Below are the code and all the weights of a small trained network. Each question names an input and a target symbol and asks about switching units off, where a switched-off unit gives its printed mean instead of its output.

import numpy as np


def w(rows, s, z=0):
    codes = np.array(rows[::2]) - 128.0
    scale = np.full(codes.shape[1], s)
    scale[-1] = z or s
    return codes * scale


def f(y):
    return np.maximum(y, 0)


def softmax(a):
    e = np.exp(a - a.max(-1, keepdims=True))
    return e / e.sum(-1, keepdims=True)


def log_softmax(a):
    a = a - a.max(-1, keepdims=True)
    return a - np.log(np.exp(a).sum(-1, keepdims=True))


def net(x, mask):
    ids = ['αβδεηλμπστψω'.index(c) for c in x.split()]
    T = len(ids)
    res = E[ids] + P[:T]
    r = res
    for j in range(3):
        rows = slice(2 * j, 2 * j + 2)
        q, k, v = (r @ M[0][rows].T for M in (Q, K, V))
        z = softmax(np.where(np.tri(T) > 0, q @ k.T / 2**0.5, -1e9)) @ v
        o = O[0][rows]
        res = res + np.where(mask[j], z, o[:, -1]) @ o[:, :-1]
    y = f(res @ A[0][:, :-1].T + A[0][:, -1])
    res = res + np.where(mask[3:15], y, B[0][:, -1]) @ B[0][:, :-1]
    return log_softmax(res[-1] @ U[:, :-1].T + U[:, -1])


Q, K, V, O, A, B = {}, {}, {}, {}, {}, {}
E = w([
[179,213,114,81,88,79,138,116,159,132,178],'α',
[132,120,84,172,133,202,152,118,109,117,181],'β',
[49,171,168,130,96,133,171,92,129,110,176],'δ',
[155,59,85,82,132,121,160,90,127,58,155],'ε',
[165,107,91,155,132,198,155,122,130,104,66],'η',
[115,228,75,157,49,62,47,131,130,65,113],'λ',
[108,142,85,115,102,121,195,97,111,55,108],'μ',
[154,102,153,109,52,134,176,112,119,140,157],'π',
[129,101,155,138,112,100,207,67,136,116,90],'σ',
[67,249,140,138,54,167,181,126,150,108,119],'τ',
[192,113,110,165,209,64,170,69,123,154,150],'ψ',
[103,128,144,165,178,139,34,104,95,157,187],'ω',
],0.019)
P = w([
[113,92,131,168,123,139,163,144,142,103,167],'0',
[123,112,152,150,135,148,140,145,117,74,151],'1',
[96,110,129,141,123,138,144,134,158,123,136],'2',
[137,128,142,137,134,150,132,123,95,88,145],'3',
[102,108,111,136,125,127,142,129,140,150,136],'4',
[156,139,133,128,133,146,126,110,66,97,138],'5',
[112,116,98,126,121,123,139,108,131,169,125],'6',
[170,147,122,118,133,148,125,82,50,114,122],'7',
[129,130,87,111,112,127,125,61,120,174,131],'8',
[100,123,72,114,135,103,135,150,73,176,138],'9',
[149,146,117,81,153,103,115,118,7,98,125],'10',
],0.017)
Q[0] = w([
[127,126,130,92,137,143,130,140,142,125,134],'head 1',
[167,141,187,132,172,93,14,174,180,145,93],'head 1',
[135,146,78,151,104,124,154,89,37,167,152],'head 2',
[163,158,201,117,174,115,140,222,26,78,125],'head 2',
[163,156,184,134,156,120,149,214,2,84,138],'head 3',
[128,133,61,146,92,145,148,87,69,171,152],'head 3',
],0.043)
K[0] = w([
[129,116,126,122,113,117,115,140,146,114,181],'head 1',
[93,73,153,151,81,199,201,133,146,67,123],'head 1',
[109,131,55,82,104,142,112,33,114,198,104],'head 2',
[29,68,43,108,138,65,154,251,180,226,92],'head 2',
[40,85,47,91,136,74,146,220,163,229,102],'head 3',
[131,153,82,99,104,159,98,2,94,179,110],'head 3',
],0.036)
V[0] = w([
[148,173,167,188,254,77,128,106,160,153,174],'head 1',
[217,174,117,11,174,164,217,175,199,133,166],'head 1',
[224,93,126,106,165,105,75,164,171,102,116],'head 2',
[157,113,100,121,11,156,125,196,112,171,73],'head 2',
[74,105,34,135,137,224,169,148,111,95,72],'head 3',
[160,203,47,99,90,200,49,176,169,136,230],'head 3',
],0.017)
O[0] = w([
[50,142,78,62,114,164,103,8,143,158,99,117],'head 1',
[176,110,127,44,216,125,191,176,154,170,175,129],'head 1',
[133,166,81,110,117,147,94,165,77,68,207,1],'head 2',
[49,80,100,103,71,144,134,164,231,113,189,163],'head 2',
[120,147,64,202,121,129,151,146,157,255,140,191],'head 3',
[205,222,122,152,193,171,119,56,195,91,152,103],'head 3',
],0.0088,0.012)
A[0] = w([
[132,93,93,146,98,121,90,170,173,185,93,89],'neuron 1',
[181,17,64,167,191,142,77,112,119,112,134,144],'neuron 2',
[63,179,197,161,110,90,113,91,94,131,170,128],'neuron 3',
[99,140,34,154,118,151,135,154,130,108,210,122],'neuron 4',
[73,153,101,123,131,139,112,89,114,131,105,114],'neuron 5',
[153,122,114,135,138,125,95,104,181,75,167,2],'neuron 6',
[124,122,142,187,109,110,73,106,194,116,102,93],'neuron 7',
[176,85,37,184,145,124,101,195,151,60,34,112],'neuron 8',
[91,152,154,76,100,138,113,212,70,150,80,76],'neuron 9',
[124,138,124,215,116,77,68,144,130,72,107,101],'neuron 10',
[141,125,96,139,157,125,240,147,132,85,120,163],'neuron 11',
[139,76,191,109,205,165,4,149,138,194,183,148],'neuron 12',
],0.012,0.0063)
B[0] = w([
[221,154,240,102,152,158,116,113,60,74,148,254],'neuron 1',
[72,138,187,120,88,121,125,134,196,70,149,155],'neuron 2',
[190,80,3,121,188,141,136,181,188,89,123,199],'neuron 3',
[138,49,93,159,121,159,78,14,180,140,83,183],'neuron 4',
[82,144,219,182,166,112,151,212,72,84,177,225],'neuron 5',
[126,64,89,171,169,150,230,176,71,149,89,164],'neuron 6',
[113,151,62,63,194,92,27,197,171,215,88,212],'neuron 7',
[105,106,13,71,117,182,226,135,95,2,162,194],'neuron 8',
[63,195,119,171,223,142,136,54,179,133,145,176],'neuron 9',
[212,153,247,109,90,55,167,26,118,173,210,207],'neuron 10',
[90,172,113,69,12,157,41,141,88,192,111,245],'neuron 11',
[17,164,32,118,144,131,59,182,98,111,63,156],'neuron 12',
],0.0089,0.019)
U = w([
[136,154,102,115,146,96,35,141,103,95,134,136],'α',
[169,137,158,128,122,126,125,206,109,163,187,129],'β',
[117,185,37,169,51,72,125,129,80,145,150,131],'δ',
[135,253,121,157,85,135,121,129,197,134,144,113],'ε',
[167,104,79,142,164,121,177,171,190,147,144,172],'η',
[163,125,124,125,129,167,74,104,157,132,154,96],'λ',
[114,128,149,72,92,86,88,151,198,96,185,255],'μ',
[187,170,137,86,134,86,94,105,168,92,164,165],'π',
[155,115,131,108,110,76,129,109,150,117,22,167],'σ',
[112,138,153,104,152,128,143,105,153,135,173,94],'τ',
[184,134,121,75,166,194,126,156,161,84,130,65],'ψ',
[159,165,129,30,164,156,96,135,175,158,138,41],'ω',
],0.0048)

Each question gives the input, a string of symbols that net reads in full, and the target symbol t.
The units are the heads (2 rows each of Q, K, V and O) and the neurons (one row each of A and B). Each row of codes is followed by its name. A weight is (code - 128) times the scale printed after its matrix; where a second scale follows, it is the last column's (O, A, B and U).
mask holds one flag per unit, heads first, then neurons. A switched-off unit (its flag False) gives its mean, the last column of its rows in O or B, instead of its output. The means were averaged over made-up inputs and are rounded, as every weight is.
A unit's drop is (log p(t) with every unit on - log p(t) with that unit switched off) / (log p(t) with every unit on - log p(t) with every unit switched off).
The circuit of an input: a set's keep is (log p(t) with only the set's units on - log p(t) with every unit switched off) / (log p(t) with every unit on - log p(t) with every unit switched off). Starting from the 12 units with the biggest drops (on a tie, the unit counted first), units are removed one at a time, each time the one whose removal leaves the highest keep (on an exact tie, the one counted first), for as long as the keep stays at least 0.8.
circuit, biggest first: the units of the circuit, biggest drop first
most important unit: the unit with the biggest drop
top k neurons: the k neurons with the biggest drops, biggest first
input α β δ η α α δ τ, target ω: circuit, biggest first	head 1
input π η β τ ω ε, target π: circuit, biggest first	neuron 10; head 3; head 1
input σ δ λ η, target π: circuit, biggest first	neuron 10; head 1
input ω μ δ π η π π ω, target μ: circuit, biggest first	head 2; neuron 2
input σ λ π π π ε η η, target π: circuit, biggest first	head 1; neuron 10
input τ μ π σ δ, target τ: top 2 neurons	neuron 9; neuron 7
input α π η μ δ σ η, target τ: circuit, biggest first	head 3; neuron 9
input α π μ ω α μ σ ψ π ε, target τ: circuit, biggest first	head 1; neuron 5
input ε α π π δ μ π δ τ α λ, target π: top 2 neurons	neuron 10; neuron 5
input μ λ π η λ μ η μ ω η, target α: top 3 neurons	neuron 7; neuron 5; neuron 1
input π ε π μ η π π τ τ σ μ, target τ: top 2 neurons	neuron 9; neuron 1
input π μ β π π π π α π λ π, target π: circuit, biggest first	neuron 10; head 1
input α ω π π μ π μ π μ, target μ: circuit, biggest first	head 2; head 3
input μ μ μ π μ ψ τ π, target ω: circuit, biggest first	head 2; head 3; neuron 7
input α δ δ π α μ, target ψ: most important unit	head 3
input ε π η η π ω π π, target α: top 3 neurons	neuron 7; neuron 5; neuron 3
input π ε π μ ε π μ μ δ, target β: top 3 neurons	neuron 1; neuron 4; neuron 8
input τ α δ β, target ω: top 2 neurons	neuron 11; neuron 5
input α π π η, target ω: top 2 neurons	neuron 5; neuron 11
input π π β, target λ: most important unit	neuron 4
